Below is a small trained network, with its code and all its weights. Each question gives an input and a class and asks what happens when units are switched off, that is, made to give their printed mean instead of their output.

import numpy as np


def w(rows, s, z=0):
    codes = np.array(rows[::2]) - 128.0
    scale = np.full(codes.shape[1], s)
    scale[-1] = z or s
    return codes * scale


def f(y):
    return y / 2 * (1 + np.tanh(0.7978845608 * (y + 0.044715 * y**3)))


def log_softmax(a):
    a = a - a.max(-1, keepdims=True)
    return a - np.log(np.exp(a).sum(-1, keepdims=True))


def net(x, mask):
    res = np.array(x, float).reshape(1, 5) / 4 @ E
    y = f(res @ A[0][:, :-1].T + A[0][:, -1])
    res = res + np.where(mask, y, B[0][:, -1]) @ B[0][:, :-1]
    return log_softmax(res[-1] @ U[:, :-1].T + U[:, -1])


A, B = {}, {}
E = w([
[27,62,211,187,99,117,145,217,176,158],'x0',
[182,77,153,120,161,147,51,123,76,199],'x1',
[108,132,61,120,58,93,101,195,23,152],'x2',
[94,91,129,45,15,147,84,80,147,56],'x3',
[119,101,143,67,123,3,37,122,148,206],'x4',
],0.0066)
A[0] = w([
[137,154,160,123,217,35,109,141,175,213,210],'neuron 1',
[149,114,76,22,66,151,79,48,103,58,246],'neuron 2',
[174,109,139,221,219,179,121,189,69,239,176],'neuron 3',
[147,69,162,96,149,43,28,134,103,254,195],'neuron 4',
[83,102,120,71,56,132,124,78,175,50,164],'neuron 5',
[226,227,21,86,140,146,133,74,53,83,182],'neuron 6',
[91,50,143,55,22,128,63,102,136,115,155],'neuron 7',
[47,109,132,190,91,94,169,252,107,159,199],'neuron 8',
[156,141,180,215,227,236,189,86,169,99,242],'neuron 9',
[17,141,123,181,63,104,200,225,132,118,181],'neuron 10',
[98,127,208,169,165,191,195,71,251,56,176],'neuron 11',
[48,36,140,77,1,127,87,154,123,106,252],'neuron 12',
[137,108,171,64,156,16,49,117,156,229,201],'neuron 13',
],0.0052,0.0028)
B[0] = w([
[120,131,104,206,222,50,158,88,176,173,215],'neuron 1',
[148,180,121,3,57,155,82,43,98,85,244],'neuron 2',
[166,196,147,209,204,183,171,186,86,204,238],'neuron 3',
[156,13,137,154,166,73,70,74,139,237,251],'neuron 4',
[99,207,163,89,92,160,93,112,150,60,202],'neuron 5',
[217,135,26,90,100,91,187,58,55,94,251],'neuron 6',
[103,146,219,73,69,176,23,120,128,153,214],'neuron 7',
[53,85,113,223,98,68,145,213,98,127,228],'neuron 8',
[229,99,137,147,157,237,251,173,147,96,247],'neuron 9',
[27,115,132,199,54,53,161,208,148,59,219],'neuron 10',
[163,64,190,96,132,194,213,139,227,13,226],'neuron 11',
[73,138,206,101,22,131,56,154,127,107,253],'neuron 12',
[140,72,144,137,185,34,66,40,197,210,245],'neuron 13',
],0.006,0.0058)
U = w([
[132,88,127,167,217,54,115,83,198,185,159],'0',
[164,196,125,188,185,190,157,187,45,190,92],'1',
[132,56,170,96,97,125,59,115,94,178,3],'2',
[162,67,170,129,144,195,202,145,215,67,138],'3',
[36,111,133,186,80,75,143,216,117,103,166],'4',
[88,226,183,72,90,153,81,105,162,86,105],'5',
[183,174,2,83,112,115,149,69,53,94,210],'6',
],0.0076,0.0016)

Each question gives the input, the list of numbers given to net, and the class t.
The units are the neurons (one row each of A and B). Each row of codes is followed by its name. A weight is (code - 128) times the scale printed after its matrix; where a second scale follows, it is the last column's (A, B and U).
mask holds one flag per neuron, in row order. A switched-off neuron (its flag False) gives its mean, the last column of its row in B, instead of its output. The means were averaged over made-up inputs and are rounded, as every weight is.
A unit's drop is (log p(t) with every unit on - log p(t) with that unit switched off) / (log p(t) with every unit on - log p(t) with every unit switched off).
The circuit of an input: a set's keep is (log p(t) with only the set's units on - log p(t) with every unit switched off) / (log p(t) with every unit on - log p(t) with every unit switched off). Starting from the 12 units with the biggest drops (on a tie, the unit counted first), units are removed one at a time, each time the one whose removal leaves the highest keep (on an exact tie, the one counted first), for as long as the keep stays at least 0.8.
circuit, biggest first: the units of the circuit, biggest drop first
top k neurons: the k neurons with the biggest drops, biggest first
drop when u is switched off: that unit's drop, to one decimal
input [-1,-6,8,-3,7], class 0: top 4 neurons : neuron 13; neuron 4; neuron 1; neuron 5
input [3,6,7,-5,3], class 0: top neuron : neuron 4
input [-1,6,6,6,-5], class 5: circuit, biggest first : neuron 12; neuron 4; neuron 2
input [1,-1,8,6,-7], class 5: circuit, biggest first : neuron 2; neuron 12
input [5,1,5,-2,6], class 0: top 3 neurons : neuron 13; neuron 4; neuron 1
input [-6,5,5,-7,3], class 0: circuit, biggest first : neuron 4; neuron 1
input [5,-5,7,8,5], class 5: top 4 neurons : neuron 7; neuron 5; neuron 2; neuron 12
input [4,-5,-5,-8,2], class 3: top 2 neurons : neuron 11; neuron 9
input [-5,4,-3,7,-6], class 6: top 2 neurons : neuron 6; neuron 2
input [7,7,-3,8,-4], class 5: top 2 neurons : neuron 12; neuron 7
input [6,6,7,0,8], class 0: top 3 neurons : neuron 13; neuron 1; neuron 4
input [-6,3,2,-1,5], class 0: top 3 neurons : neuron 13; neuron 4; neuron 1
input [3,-5,-5,5,6], class 5: drop when neuron 5 is switched off : 0.1
input [-3,-3,3,5,3], class 5: drop when neuron 12 is switched off : 0.1
input [-2,4,-7,8,1], class 5: drop when neuron 4 is switched off : 0.0
input [-6,4,3,-1,5], class 0: drop when neuron 4 is switched off : 0.8
